Below is a small trained network, with its code and all its weights. Each question gives an input and a target symbol and asks what happens when units are switched off, that is, made to give their printed mean instead of their output.

import numpy as np


def w(rows, s, z=0):
    codes = np.array(rows[::2]) - 128.0
    scale = np.full(codes.shape[1], s)
    scale[-1] = z or s
    return codes * scale


def f(y):
    return y / 2 * (1 + np.tanh(0.7978845608 * (y + 0.044715 * y**3)))


def softmax(a):
    e = np.exp(a - a.max(-1, keepdims=True))
    return e / e.sum(-1, keepdims=True)


def log_softmax(a):
    a = a - a.max(-1, keepdims=True)
    return a - np.log(np.exp(a).sum(-1, keepdims=True))


def net(x, mask):
    ids = ['ΓΛΞΣΩαδεζημτ'.index(c) for c in x.split()]
    T = len(ids)
    res = E[ids] + P[:T]
    r = res
    for j in range(3):
        rows = slice(3 * j, 3 * j + 3)
        q, k, v = (r @ M[0][rows].T for M in (Q, K, V))
        z = softmax(np.where(np.tri(T) > 0, q @ k.T / 3**0.5, -1e9)) @ v
        o = O[0][rows]
        res = res + np.where(mask[j], z, o[:, -1]) @ o[:, :-1]
    y = f(res @ A[0][:, :-1].T + A[0][:, -1])
    res = res + np.where(mask[3:15], y, B[0][:, -1]) @ B[0][:, :-1]
    return log_softmax(res[-1] @ U[:, :-1].T + U[:, -1])


Q, K, V, O, A, B = {}, {}, {}, {}, {}, {}
E = w([
[246,52,92,168],'Γ',
[122,179,118,118],'Λ',
[132,181,86,50],'Ξ',
[97,167,92,71],'Σ',
[129,106,165,179],'Ω',
[115,167,95,89],'α',
[83,149,91,120],'δ',
[174,159,77,155],'ε',
[133,81,54,124],'ζ',
[132,115,185,203],'η',
[91,114,214,42],'μ',
[70,129,64,109],'τ',
],0.011)
P = w([
[135,129,155,67],'0',
[137,128,132,86],'1',
[128,119,120,95],'2',
[116,118,96,123],'3',
[125,104,88,128],'4',
[124,99,83,161],'5',
[117,94,61,164],'6',
[128,95,52,183],'7',
[121,83,32,194],'8',
[131,84,19,197],'9',
[134,82,5,214],'10',
[132,96,14,198],'11',
],0.0027)
Q[0] = w([
[97,153,164,84],'h0',
[81,183,18,50],'h0',
[127,93,110,76],'h0',
[177,76,252,219],'h1',
[76,158,38,179],'h1',
[112,29,200,96],'h1',
[129,22,153,229],'h2',
[230,86,160,136],'h2',
[197,106,112,164],'h2',
],0.033)
K[0] = w([
[195,126,103,137],'h0',
[140,159,3,161],'h0',
[130,84,104,152],'h0',
[74,136,252,120],'h1',
[150,77,112,205],'h1',
[65,149,148,49],'h1',
[143,72,69,193],'h2',
[240,147,112,134],'h2',
[174,159,91,161],'h2',
],0.033)
V[0] = w([
[54,213,114,132],'h0',
[163,100,136,148],'h0',
[165,181,147,198],'h0',
[213,55,122,78],'h1',
[127,37,69,70],'h1',
[214,139,132,129],'h1',
[194,144,201,139],'h2',
[181,252,88,122],'h2',
[70,200,189,166],'h2',
],0.014)
O[0] = w([
[58,193,122,75,110],'h0',
[161,115,111,179,136],'h0',
[121,183,86,220,124],'h0',
[254,129,69,150,239],'h1',
[218,53,30,92,189],'h1',
[159,180,95,187,192],'h1',
[248,147,144,128,113],'h2',
[98,244,60,113,151],'h2',
[120,161,195,2,1],'h2',
],0.01,0.0036)
A[0] = w([
[105,55,211,165,105],'n0',
[106,92,183,72,208],'n1',
[14,92,150,134,61],'n2',
[94,138,131,171,190],'n3',
[121,166,136,40,63],'n4',
[176,128,112,193,85],'n5',
[155,114,44,33,108],'n6',
[129,171,254,110,110],'n7',
[34,137,95,89,92],'n8',
[109,150,140,100,254],'n9',
[78,188,181,110,79],'n10',
[172,92,207,144,93],'n11',
],0.0096,0.008)
B[0] = w([
[59,113,203,117,187],'n0',
[207,96,77,47,183],'n1',
[133,47,52,60,146],'n2',
[148,111,59,143,199],'n3',
[23,151,189,93,139],'n4',
[96,191,143,90,254],'n5',
[50,79,166,164,240],'n6',
[146,136,190,236,159],'n7',
[89,231,93,126,158],'n8',
[251,111,104,232,193],'n9',
[192,203,195,7,143],'n10',
[81,164,135,79,167],'n11',
],0.019,0.0082)
U = w([
[117,130,123,145,37],'Γ',
[169,212,141,102,26],'Λ',
[3,193,148,154,140],'Ξ',
[78,153,155,68,161],'Σ',
[128,118,153,159,68],'Ω',
[89,184,115,122,112],'α',
[157,150,85,71,70],'δ',
[199,142,26,245,219],'ε',
[29,5,103,196,131],'ζ',
[137,142,205,216,41],'η',
[246,20,125,109,220],'μ',
[114,93,55,101,1],'τ',
],0.0035,0.0043)

Each question gives the input, a string of symbols that net reads in full, and the target symbol t.
The units are the heads (3 rows each of Q, K, V and O) and the neurons (one row each of A and B). Each row of codes is followed by its name. A weight is (code - 128) times the scale printed after its matrix; where a second scale follows, it is the last column's (O, A, B and U).
mask holds one flag per unit, heads first, then neurons. A switched-off unit (its flag False) gives its mean, the last column of its rows in O or B, instead of its output. The means were averaged over made-up inputs and are rounded, as every weight is.
A unit's drop is (log p(t) with every unit on - log p(t) with that unit switched off) / (log p(t) with every unit on - log p(t) with every unit switched off).
The circuit of an input: a set's keep is (log p(t) with only the set's units on - log p(t) with every unit switched off) / (log p(t) with every unit on - log p(t) with every unit switched off). Starting from the 12 units with the biggest drops (on a tie, the unit counted first), units are removed one at a time, each time the one whose removal leaves the highest keep (on an exact tie, the one counted first), for as long as the keep stays at least 0.8.
circuit, biggest first: the units of the circuit, biggest drop first
unit that matters most: the unit with the biggest drop
k most important neurons: the k neurons with the biggest drops, biggest first
which heads matter: for each layer, one digit per head in row order, 1 if its drop is at least 0.15 and else 0, layers parted by /
input δ Γ ε δ η ε α η ε, target Ξ: unit that matters most : h1
input ζ Γ ε α ζ Σ ε η η Ω, target Ξ: circuit, biggest first : [h2 n5 n9 h0]
input τ Λ τ δ Ξ ε ζ δ, target ζ: 2 most important neurons : [n6 n5]
input Λ Ξ Γ η ε Λ Ω δ η Ω, target Ξ: which heads matter : 011
input η τ μ μ Λ Ξ η, target μ: circuit, biggest first : [n1 h0 h2]
input ε η Ξ ζ Σ ζ α η η, target ζ: circuit, biggest first : [h1 h2 n2]
input τ ζ ε η Λ τ Γ τ Ξ η Ξ μ, target Σ: which heads matter : 101
input η ε ε, target ε: which heads matter : 011
input Σ Λ η δ Σ ε η Ξ, target ε: 2 most important neurons : [n9 n5]
input ε μ Ξ Ω, target μ: circuit, biggest first : [h0 h1 n5 n1]
input η Σ δ ε Ω μ μ η, target μ: which heads matter : 110
input δ μ τ α η τ, target μ: 2 most important neurons : [n1 n9]
input Γ α η Γ η Γ, target Ξ: 2 most important neurons : [n5 n9]
input ε Ω α, target ε: unit that matters most : n9
input ε η η η η Ω η Γ η η ε η, target Ξ: 4 most important neurons : [n5 n0 n9 n1]
input η Ω δ η Ξ, target Ξ: 2 most important neurons : [n4 n8]
input η α δ, target δ: 2 most important neurons : [n8 n2]
input μ Λ δ, target μ: which heads matter : 001
input η ε η Ξ ε η ε Σ ζ τ, target ζ: which heads matter : 010
input η δ Ξ μ ζ, target ζ: which heads matter : 010
input ζ η μ η α, target μ: unit that matters most : h2
